Here is a tiny trained network, its code and every weight. The questions are about switching its units off for an input and a class, where a switched-off unit gives its printed mean instead of its output.

import numpy as np


def w(rows, s, z=0):
    codes = np.array(rows[::2]) - 128.0
    scale = np.full(codes.shape[1], s)
    scale[-1] = z or s
    return codes * scale


def f(y):
    return y / 2 * (1 + np.tanh(0.7978845608 * (y + 0.044715 * y**3)))


def log_softmax(a):
    a = a - a.max(-1, keepdims=True)
    return a - np.log(np.exp(a).sum(-1, keepdims=True))


def net(x, mask):
    res = np.array(x, float).reshape(1, 3) / 4 @ E
    y = f(res @ A[0][:, :-1].T + A[0][:, -1])
    res = res + np.where(mask, y, B[0][:, -1]) @ B[0][:, :-1]
    return log_softmax(res[-1] @ U[:, :-1].T + U[:, -1])


A, B = {}, {}
E = w([
[176,56,218,200,169,67],'x0',
[7,121,116,212,95,95],'x1',
[98,233,156,126,151,119],'x2',
],0.014)
A[0] = w([
[158,126,166,100,148,194,52],'neuron 1',
[87,136,114,198,70,118,77],'neuron 2',
[137,95,198,167,155,73,133],'neuron 3',
[157,125,124,69,170,90,71],'neuron 4',
[176,124,172,190,131,76,114],'neuron 5',
[144,97,129,119,123,141,38],'neuron 6',
[129,92,195,149,183,87,119],'neuron 7',
[133,106,189,152,199,81,142],'neuron 8',
[165,141,157,83,114,137,77],'neuron 9',
[65,126,136,143,92,94,91],'neuron 10',
[73,120,129,183,94,129,91],'neuron 11',
[111,135,140,155,86,128,29],'neuron 12',
[159,107,88,131,108,124,61],'neuron 13',
[128,150,50,107,94,127,74],'neuron 14',
[116,132,127,125,110,97,3],'neuron 15',
[84,125,120,166,104,117,74],'neuron 16',
[123,129,112,181,129,165,61],'neuron 17',
[75,157,34,61,72,231,149],'neuron 18',
[94,124,101,162,114,96,112],'neuron 19',
[249,163,145,90,150,220,102],'neuron 20',
[137,144,103,132,121,107,41],'neuron 21',
],0.015,0.0035)
B[0] = w([
[102,109,95,155,138,60,157],'neuron 1',
[206,144,47,175,193,70,193],'neuron 2',
[91,212,155,45,141,211,214],'neuron 3',
[136,71,89,194,187,76,155],'neuron 4',
[95,153,200,62,38,185,199],'neuron 5',
[120,141,149,160,129,132,136],'neuron 6',
[115,140,186,21,72,163,203],'neuron 7',
[91,111,139,106,99,215,204],'neuron 8',
[124,97,86,192,186,108,157],'neuron 9',
[164,93,92,183,165,105,183],'neuron 10',
[189,113,66,198,204,28,191],'neuron 11',
[139,116,95,136,161,103,146],'neuron 12',
[86,130,156,99,157,99,140],'neuron 13',
[127,115,142,62,110,168,174],'neuron 14',
[152,111,139,107,98,97,129],'neuron 15',
[131,117,75,173,135,93,174],'neuron 16',
[137,110,128,137,101,111,139],'neuron 17',
[95,210,207,26,36,239,250],'neuron 18',
[145,152,90,164,166,59,172],'neuron 19',
[163,78,33,208,164,2,214],'neuron 20',
[118,147,154,121,172,120,126],'neuron 21',
],0.0077,0.023)
U = w([
[162,163,181,99,86,221,248],'0',
[173,123,99,227,131,4,8],'1',
],0.013,0.0011)

Each question gives the input, the list of numbers given to net, and the class t.
The units are the neurons (one row each of A and B). Each row of codes is followed by its name. A weight is (code - 128) times the scale printed after its matrix; where a second scale follows, it is the last column's (A, B and U).
mask holds one flag per neuron, in row order. A switched-off neuron (its flag False) gives its mean, the last column of its row in B, instead of its output. The means were averaged over made-up inputs and are rounded, as every weight is.
A unit's drop is (log p(t) with every unit on - log p(t) with that unit switched off) / (log p(t) with every unit on - log p(t) with every unit switched off).
The circuit of an input: a set's keep is (log p(t) with only the set's units on - log p(t) with every unit switched off) / (log p(t) with every unit on - log p(t) with every unit switched off). Starting from the 12 units with the biggest drops (on a tie, the unit counted first), units are removed one at a time, each time the one whose removal leaves the highest keep (on an exact tie, the one counted first), for as long as the keep stays at least 0.8.
units of the circuit, in order: the units of the circuit, biggest drop first
top k neurons: the k neurons with the biggest drops, biggest first
drop of u: that unit's drop, to one decimal
input [8,8,5], class 0: top 2 neurons : neuron 3; neuron 5
input [-4,-8,-6], class 1: units of the circuit, in order : neuron 20
input [5,5,8], class 0: top 2 neurons : neuron 20; neuron 3
input [8,8,2], class 0: top 3 neurons : neuron 3; neuron 5; neuron 7
input [5,-6,-2], class 1: top 2 neurons : neuron 20; neuron 18
input [1,-2,3], class 1: top 2 neurons : neuron 18; neuron 3
input [-3,-4,-5], class 1: top 2 neurons : neuron 20; neuron 3
input [-5,-6,-8], class 1: top 2 neurons : neuron 20; neuron 3
input [-4,-6,-4], class 1: drop of neuron 20 : 1.0
input [-4,-7,7], class 1: drop of neuron 20 : 0.7
input [6,5,3], class 0: drop of neuron 3 : 0.2
